Group and class of each row:
[-10  -8  -1   2  -8   4   7 -11   4  -5  -8  -1 -13  12 -29 -10  -5  -7
  -8   3  -2  13   4   1  -4   7   1  -5 -15  -2   1   3 -20  -5 -13  -3
  10   9  -5  -5  -7 -11   0 -13 -26]
(38).S
[  4   6   2  13   2  15   1  -1   2   1 -44  15 -33  -8 -55 -24  -1  -6
 -10  26 -11  -9  -8 -23  18  -3  13  17  36   0   0  12  10   4  -5   1
  31   4 -31 -14 -12 -11 -25   8 -33]
(38).G
[  6   2   0  -5   2   3   5   6   5   4 -25   9   7  -6   9 -15  -1   4
   4  -6  -4  -2   2  16 -11  13  -3  -3 -22   0   9   4   5   7   3  -4
   5   8 -13   6  16  -3 -12  -9   8]
(32).J
[ 14  -1  -8   9 -12   6  -2  -5   6 -12 -24   0   7   0  -9   1  -1   1
   0   1   5 -11   1  -7   5   2  -2   1  -3  -5  -6   2  -1   8  -2  -3
   3  -8 -11  -2   0   2 -12  -6  -8]
(38).X
[ -9  13  -5   0  -6   1 -12   8   0   4 -28   9  -7  -4 -12 -20 -12   7
  -3   9  -8   3  -1  -1   0   1 -19   5   1  -1   6  10   9  17  -2   2
   9   9  -5   8   3 -11 -13   8   6]
(32).J
[ -4   8  -7  -4  -2   1  -1   0   3   2 -26   2 -11  -1  -6 -10  -7   1
  -1  -4  -2   0   4   8  -2   8   1   1 -15  -5   7  10  11  12  -1  -5
   1   5   4   5   3   1  -7  -3   7]
(32).J
[ -4  -1   4 -10  -8   7   3  12 -12   1  -9   1  -6  -2 -22  -7  -5   1
  -4  -8  -6   2   7   2 -12  12   2   5  -3   8  12   1   1   9  -3  -3
  -4  20   7  -1   7  -8  -5   0   3]
(32).Z
[  9  11  -2 -10  -6   6   0  14   0   9 -27  10 -12 -12   6   1  -6  -1
  -6   4  -7  -3  -7  -8   5  -7   3   5   9   0   7   5  17   8  15   1
  -5   4  -1  -3   4  28 -28  11   3]
(32).J
[-17  -6   0  -3  -3   7  19  11  -3   4  14  -9  -1   8  -1  -5  -4  -3
   3 -10  -6   3   9  12 -19  18  -6  -1 -15  -1   8   2   4   0  -5   1
 -12  13  27   2  22  -9   9 -12  13]
(32).N
[-35   0  -2   9   0   2  -1   3   5   7   9   8  14   4   2  -4 -10   4
   8  -7  -9  -1   0  10 -14   6  -2  -1 -12   0   7   0   7   4  -2   3
 -12  25  18   2  13  -6   0  -7  13]
(32).Z
[  8  -4   2   7  -5   3  -6   5   5   0 -16  -4  -2  -3 -27   1  -7  -1
   0  -4   4  -2   1  -3  11   9   5   3   6  -8  -9  -2  -7  -6  -1  -2
   3   2  -3  -5  -5   1  -6 -11 -23]
(38).X
[  3   6  -5   0   2   1   1   0   4  -2 -41   3  -5  -1 -16  -8  -2  -6
  -6   7   1   2   2   0  12 -17   8   2   1   1  -2   6   2  12   6   0
   2  -2  -5  -3 -12   4 -14 -11 -11]
(38).S
[ -9   6  -7  -9   5  -9   2   2  -1  37   4   1   1   1   8  -2  -2  -1
  -2 -15  -3   3   4  15 -11   1  -2  -5 -16  -2   3   1  13   9  14  -1
 -15   2  16  -9   6  -1   2  -4  17]
(32).N
[  6  -2   4   2  -9   5  -1  24   5   2 -22   1 -12  -6 -22  -5  -5   1
  -5   1  -8  -7   0  -4   0  -8   1  11   9   1   2   1   5  -2  -2  -1
   7   4 -13  -5   7  -3 -20  -3 -10]
(38).S
[  1   5   2 -11   2  -2   1  12  -2   0  -1   4  11  -1   4   0  -1   0
   0  -7  -4  -3   2   5  -8   9  -4   2 -19   8   9   0   6  12   1  -1
  -4   4   8   2  19   8   7  -4  22]
(32).N
[  5  -6   2   5  -8  11   0  -4   4  -3 -23   3  -9  -1 -28  -1  -3  13
  -4  13   4  -3   6  -5   7  16   1   7   5   2  -1   5  -1   1  -5   3
   2   2  -6  -3 -11  -7 -10  -6 -26]
(38).X
[ 15  -1  -3  -2  -3  -2   0  -7   4  -5 -21   4   6 -12  -7   9   0   7
   5   4   3  -2  -7  -4   6  -9   3  11  15 -10  -3   4   0  -1   2  -1
  11 -16 -14  -6  -5   6  -7  -7  -2]
(38).S
[ -4  -1  -2   4  -2   1  -1  -6   2  -2 -15   5   1  -6 -18 -20  -8  -1
  -5   3   0   2   0   2   4   1  -1   4   1   2  -3  12  -4  -2   0  -2
  -2   0  -6  -1   4  -7  -2   0 -16]
(38).S
[-12  -8   1  -3   1   0   7   0   1   5  14  -4   1   3  -3  -1  -4  -5
   7 -12  -5   6  16  13 -16  -1  -3  -5 -15  -2  10   0  -2   1  -5   1
  -9   8  16   2   5   8  17  -5  13]
(32).N
[-16   5  -4  -5  -3  -4   0   0   2   1  -5  -6   4  -1  -6 -12  -5   1
  -2  -6   0   6   1  10 -10   5  -3  -7 -12  -7   5   6   4   5  -7  -1
  -6   5  14  -1   5   0  -2 -11  11]
(32).J
[ -6   5   0  -5  -1 -12   5   6  -1   9  -4  -7  -4   3  -9  -5  -3  -7
  -8  -4  -3   4  -1   5  -3   8  -4   2 -14  -1   5  -1  -3   0  -2   2
  -3   8   9   7  18  -5   1  -4  12]
(32).N
[  3   4   0   0  -4  11   5   2  -5  -1  -9  10 -20   3 -34  -9  -5   0
 -10  13   1  13  -4  -8   6   5   2   8  20   0   4  12   4  -6   0  -3
  21  -6  -7   0  -7  -3  -6   8 -24]
(38).S

Group, then class:
[  2  -3  15 -10  15   3  -5   1  26  11   3 -10  -3  23   9   3  29 -10
   1  -6  12  -5   1   9 -14  18   0   2 -23  -4 -17   0 -33   1   8   6
   1 -34  -5  -2   0  12  -2 -19   6]
Q622.E
[ -2  -9   5 -21  20   2   3   5  28   9  -4  -4   4  21 -10  -1  24  -9
   7   7   5 -16  -3  18  -9  21  -5   5 -18   2   3   2 -21  23  24   0
   4 -40  -6  -2   1   0  -1  -8   5]
Q776.Q
[  0   4  12  -6  -8   2  15  10   9  12  -2  -1   0  32  -5   1  20  -6
  -6  -2   1  -6   5  -1 -10  12  -2   3  -7   4   0   2  -9 -10   7   3
   5 -25   2   3   1   7  -1 -15   0]
Q776.C
[  2  -5   7 -13   9  -1  -2   5  26  17  -1  -4   0  18  -5  -2  32  -2
  -1  12   5  -6   2   7  -7  21   2   4 -13   3  -7   2 -16 -13   8   3
  13 -28  -5   0   2   1  -2 -10   7]
Q776.Q
[  4  -5  12  -8  20   2  -8   3  20  16   1  -8   5  20  11   1  26 -11
  -3   8  14   3   3   4  -4  11  -2   4 -31  -3 -32  -5 -28   2  12   3
  11 -40  -3   8   3  22   0 -14  10]
Q622.E
[  2   6   7  -9  12   3  -5  -1   7  17   0  -6   1   8   9   5  12 -10
  -3   4  10   7   6  -3  -5  -2   2   2   0  -6  -6  -7 -22 -11   5   2
   4   1  -8  -4   0   0  -3 -20  -2]
Q622.B
[  0  -3   7 -12  13  -1  -4  13   0  16   1  -2   3  29  -6   2  21  -2
  -8  -1  -4  -6   4   2  -5  -4   1   7 -12   0   3   1 -22  10  15   5
  10 -24   1  -1  -3  -7   1 -16   1]
Q776.L
[ -2 -13  11 -14  15   5  -4   9   4  11   0  -3   3  34  -7   1  26  -1
  -2  -9   6 -11   7  12   0   6  -6   4 -28   3  -6   0 -25  15  16   6
  10 -50   3   2  -7  15   0 -11   8]
Q776.L
[ -2  -6  11 -11  15   1  -1   0   5   3  -1  -9  -1  14  -2   3  26   3
   2 -11   1 -12   0  12 -14   5  -1   7 -15  -3  -2  -4 -29   5  13   7
   4 -43  -5   0   7   8  -1 -12   6]
Q776.Q
[ -2   1  26  -8  17   2  -9   5 -17   7   3 -16   1  30  17   4  21   4
 -13 -29  15  -2   6   3  -3  -2  -5   5 -31   8 -28 -22 -40  -5   4  17
  10 -29   0   4  -6  29   0 -25  -7]
Q776.Q
[ -1  -7   6 -14  13   2  -3   8  27  20  -3  -9   3  37  -7   1  27  -7
  -3  10   7  -5   2   8  -5  22  -4   7 -24   5  -4  -2 -28  12  17   3
  10 -37  -1   3  -1   4  -1 -20   5]
Q776.C
[  1  -4   5 -15  12   1  -8  -3   6  25  -1  -4   1  27  -2   4  14 -10
  -5   4  -4  -2   3  -2 -15   3   4   5  -2  -9   3   4 -28  11  15   5
  -1  -9  -5   2   4  -3   2 -27   4]
Q622.B
[ -3   4  11  -9  -1   0  -1   9  12  17  -2  -9   1  37  -5   4  20 -10
  -6  12   5 -10   3   5  -6  20  -3   3 -10   8   2   5  -7  12  18   0
 -11 -24   2   4  -5   1   0 -10  -1]
Q776.C
[  0  -8  -3  -9   9   1  -2  -2   3   3   1  -1  -2  -3   3   3   6  -2
   5  -7   0  -2   0   1  -4  -2   0   8   5  -7  11   0 -11  -1  -1   2
  -1 -12  -7  -1   7  -3   1  -4   5]
Q622.E
